Below is a small trained network, with its code and all its weights. Each question gives an input and a class and asks what happens when units are switched off, that is, made to give their printed mean instead of their output.

import numpy as np


def w(rows, s, z=0):
    codes = np.array(rows[::2]) - 128.0
    scale = np.full(codes.shape[1], s)
    scale[-1] = z or s
    return codes * scale


def f(y):
    return np.maximum(y, 0)


def log_softmax(a):
    a = a - a.max(-1, keepdims=True)
    return a - np.log(np.exp(a).sum(-1, keepdims=True))


def net(x, mask):
    res = np.array(x, float).reshape(1, 5) / 4 @ E
    y = f(res @ A[0][:, :-1].T + A[0][:, -1])
    res = res + np.where(mask, y, B[0][:, -1]) @ B[0][:, :-1]
    return log_softmax(res[-1] @ U[:, :-1].T + U[:, -1])


A, B = {}, {}
E = w([
[129,129,127,127,128,128,129,128,126,128,130,128],'x0',
[136,125,125,126,10,36,83,138,94,109,136,101],'x1',
[41,197,151,84,131,113,154,158,149,144,210,75],'x2',
[126,129,130,131,126,130,127,130,129,125,128,129],'x3',
[153,156,202,73,118,120,148,57,169,50,108,127],'x4',
],0.011)
A[0] = w([
[190,90,104,150,127,137,108,106,115,114,74,169,222],'neuron 0',
[102,104,39,168,139,134,110,201,84,205,148,130,254],'neuron 1',
[136,122,124,128,18,50,93,135,92,107,138,102,148],'neuron 2',
[135,117,126,129,1,42,90,139,88,103,141,98,152],'neuron 3',
[115,130,121,125,101,104,114,145,108,130,143,107,142],'neuron 4',
[226,73,100,161,125,139,104,106,112,113,52,182,255],'neuron 5',
[80,155,146,110,131,121,145,145,143,144,167,98,152],'neuron 6',
[176,102,114,147,120,128,110,116,114,114,95,151,188],'neuron 7',
[119,133,133,127,238,197,160,117,158,146,120,153,239],'neuron 8',
[162,159,229,81,112,121,154,49,183,34,101,124,172],'neuron 9',
[137,104,90,152,132,132,113,138,107,140,117,142,178],'neuron 10',
[122,135,135,130,243,199,160,117,159,148,120,149,242],'neuron 11',
[35,180,157,93,131,117,152,149,148,143,200,72,152],'neuron 12',
[41,190,158,91,134,119,152,158,149,149,210,71,159],'neuron 13',
],0.009,0.0054)
B[0] = w([
[175,95,128,140,145,166,137,75,94,126,145,169,213],'neuron 0',
[131,132,9,200,116,148,137,160,103,233,95,121,252],'neuron 1',
[156,190,142,114,53,146,61,115,108,122,71,107,206],'neuron 2',
[154,182,142,111,55,151,65,119,106,131,85,102,217],'neuron 3',
[132,151,124,122,113,142,121,136,127,146,114,109,158],'neuron 4',
[192,103,124,149,136,169,129,62,86,116,139,186,248],'neuron 5',
[100,125,122,131,119,105,121,155,146,129,117,118,179],'neuron 6',
[168,115,128,141,117,142,113,95,105,115,121,158,186],'neuron 7',
[106,52,116,144,193,102,203,141,146,127,162,156,240],'neuron 8',
[129,124,238,67,144,103,121,94,155,21,172,138,224],'neuron 9',
[138,122,106,141,129,149,132,117,104,147,131,141,175],'neuron 10',
[105,62,115,143,185,105,193,141,146,127,158,155,244],'neuron 11',
[71,151,137,113,122,89,129,171,174,134,123,84,216],'neuron 12',
[64,144,125,125,111,85,124,179,175,137,114,92,223],'neuron 13',
],0.011,0.015)
U = w([
[169,58,46,206,204,187,217,108,65,209,189,190,253],'0',
[212,167,61,188,61,208,63,90,37,193,52,147,170],'1',
[187,55,219,103,216,145,205,49,137,33,252,204,132],'2',
[213,158,242,74,79,170,51,40,80,18,106,165,99],'3',
[22,90,45,199,176,73,204,229,195,206,132,102,165],'4',
[77,234,79,137,56,126,70,218,134,216,48,26,74],'5',
[25,101,229,53,190,59,196,175,225,43,239,111,109],'6',
[90,230,249,14,73,84,63,135,186,61,112,40,1],'7',
],0.0041,0.00095)

Each question gives the input, the list of numbers given to net, and the class t.
The units are the neurons (one row each of A and B). Each row of codes is followed by its name. A weight is (code - 128) times the scale printed after its matrix; where a second scale follows, it is the last column's (A, B and U).
mask holds one flag per neuron, in row order. A switched-off neuron (its flag False) gives its mean, the last column of its row in B, instead of its output. The means were averaged over made-up inputs and are rounded, as every weight is.
A unit's drop is (log p(t) with every unit on - log p(t) with that unit switched off) / (log p(t) with every unit on - log p(t) with every unit switched off).
The circuit of an input: a set's keep is (log p(t) with only the set's units on - log p(t) with every unit switched off) / (log p(t) with every unit on - log p(t) with every unit switched off). Starting from the 12 units with the biggest drops (on a tie, the unit counted first), units are removed one at a time, each time the one whose removal leaves the highest keep (on an exact tie, the one counted first), for as long as the keep stays at least 0.8.
units of the circuit, in order: the units of the circuit, biggest drop first
most important unit: the unit with the biggest drop
top k neurons: the k neurons with the biggest drops, biggest first
drop when u is switched off: that unit's drop, to one decimal
input [4,1,-8,-3,-8], class 1: units of the circuit, in order : neuron 8
input [-4,-2,1,-1,2], class 6: units of the circuit, in order : neuron 5; neuron 1
input [-2,-2,1,8,-1], class 4: top 2 neurons : neuron 5; neuron 9
input [-1,1,2,4,0], class 5: units of the circuit, in order : neuron 8; neuron 5
input [3,4,1,8,7], class 7: top 2 neurons : neuron 5; neuron 0
input [-2,-1,1,-1,-8], class 4: top 2 neurons : neuron 5; neuron 0
input [-1,1,-5,-1,-3], class 1: top 2 neurons : neuron 8; neuron 11
input [-4,-6,1,6,-6], class 4: top 2 neurons : neuron 5; neuron 0
input [2,5,1,8,-3], class 5: top 2 neurons : neuron 5; neuron 0
input [-5,1,3,-2,-4], class 5: top 2 neurons : neuron 8; neuron 11
input [-1,5,7,-7,-5], class 5: drop when neuron 0 is switched off : 0.0
input [7,7,6,0,0], class 5: drop when neuron 9 is switched off : 0.6
input [3,3,8,-4,3], class 7: drop when neuron 1 is switched off : 0.1
input [2,-2,3,3,-1], class 4: drop when neuron 9 is switched off : 0.4
input [6,2,8,4,-1], class 5: most important unit : neuron 9
